Below is a small trained network, with its code and all its weights. Each question gives an input and a class and asks what happens when units are switched off, that is, made to give their printed mean instead of their output.

import numpy as np


def w(rows, s, z=0):
    codes = np.array(rows[::2]) - 128.0
    scale = np.full(codes.shape[1], s)
    scale[-1] = z or s
    return codes * scale


def f(y):
    return y / 2 * (1 + np.tanh(0.7978845608 * (y + 0.044715 * y**3)))


def log_softmax(a):
    a = a - a.max(-1, keepdims=True)
    return a - np.log(np.exp(a).sum(-1, keepdims=True))


def net(x, mask):
    res = np.array(x, float).reshape(1, 4) / 4 @ E
    y = f(res @ A[0][:, :-1].T + A[0][:, -1])
    res = res + np.where(mask, y, B[0][:, -1]) @ B[0][:, :-1]
    return log_softmax(res[-1] @ U[:, :-1].T + U[:, -1])


A, B = {}, {}
E = w([
[204,80,106],'x0',
[122,58,254],'x1',
[184,186,171],'x2',
[129,128,128],'x3',
],0.0084)
A[0] = w([
[152,79,144,118],'N1',
[142,156,144,253],'N2',
[168,156,195,123],'N3',
[49,233,134,189],'N4',
[171,160,198,125],'N5',
[68,49,198,146],'N6',
[175,171,68,154],'N7',
[200,250,149,147],'N8',
[168,102,240,112],'N9',
[44,171,193,162],'N10',
[219,59,94,222],'N11',
[86,156,14,219],'N12',
[168,199,127,149],'N13',
],0.017,0.0051)
B[0] = w([
[144,159,164,155],'N1',
[71,133,118,167],'N2',
[90,178,149,164],'N3',
[49,195,76,209],'N4',
[85,180,148,166],'N5',
[172,67,252,219],'N6',
[158,77,58,197],'N7',
[84,42,63,200],'N8',
[86,205,207,210],'N9',
[76,55,160,187],'N10',
[247,141,104,205],'N11',
[173,229,54,253],'N12',
[94,83,76,169],'N13',
],0.034,0.013)
U = w([
[117,240,130,253],'0',
[112,3,172,197],'1',
[191,154,97,41],'2',
[199,94,178,78],'3',
[92,102,77,63],'4',
[73,127,160,39],'5',
[157,19,80,206],'6',
],0.0061,0.0052)

Each question gives the input, the list of numbers given to net, and the class t.
The units are the neurons (one row each of A and B). Each row of codes is followed by its name. A weight is (code - 128) times the scale printed after its matrix; where a second scale follows, it is the last column's (A, B and U).
mask holds one flag per neuron, in row order. A switched-off neuron (its flag False) gives its mean, the last column of its row in B, instead of its output. The means were averaged over made-up inputs and are rounded, as every weight is.
A unit's drop is (log p(t) with every unit on - log p(t) with that unit switched off) / (log p(t) with every unit on - log p(t) with every unit switched off).
The circuit of an input: a set's keep is (log p(t) with only the set's units on - log p(t) with every unit switched off) / (log p(t) with every unit on - log p(t) with every unit switched off). Starting from the 12 units with the biggest drops (on a tie, the unit counted first), units are removed one at a time, each time the one whose removal leaves the highest keep (on an exact tie, the one counted first), for as long as the keep stays at least 0.8.
circuit, biggest first: the units of the circuit, biggest drop first
most important unit: the unit with the biggest drop
k most important neurons: the k neurons with the biggest drops, biggest first
drop when u is switched off: that unit's drop, to one decimal
input [-7,6,6,0], class 5: most important unit	N10
input [3,-1,-4,4], class 2: 3 most important neurons	(N9, N4, N6)
input [8,-1,4,-8], class 6: 2 most important neurons	(N12, N8)
input [0,4,5,0], class 5: 2 most important neurons	(N12, N4)
input [-7,8,-2,6], class 1: 2 most important neurons	(N6, N10)
input [2,8,-5,-8], class 3: circuit, biggest first	(N6, N8)
input [4,1,-3,5], class 3: 3 most important neurons	(N12, N4, N8)
input [-1,8,-6,1], class 1: 2 most important neurons	(N12, N6)
input [-1,7,7,0], class 5: circuit, biggest first	(N12, N10, N9)
input [3,5,-1,7], class 3: 3 most important neurons	(N6, N12, N4)
input [-1,8,0,1], class 1: 2 most important neurons	(N6, N12)
input [0,6,8,4], class 5: 2 most important neurons	(N12, N8)
input [-3,7,0,-7], class 1: 4 most important neurons	(N6, N12, N10, N4)
input [4,-8,-4,-2], class 2: most important neuron	(N12)
input [3,-8,-8,-7], class 2: circuit, biggest first	(N7, N9, N12)
input [-1,5,-2,1], class 1: 3 most important neurons	(N12, N6, N11)
input [6,0,-1,-1], class 2: 2 most important neurons	(N6, N8)
input [2,0,7,7], class 6: 4 most important neurons	(N8, N12, N4, N13)
input [4,1,-3,-3], class 3: 2 most important neurons	(N12, N4)
input [-8,-6,6,-4], class 4: most important unit	N4
input [-8,1,3,-6], class 5: drop when N10 is switched off	0.2
input [7,-2,-5,-7], class 2: drop when N3 is switched off	0.0
input [1,-8,-8,-6], class 2: drop when N3 is switched off	0.3
input [-7,-1,8,7], class 4: drop when N8 is switched off	0.1
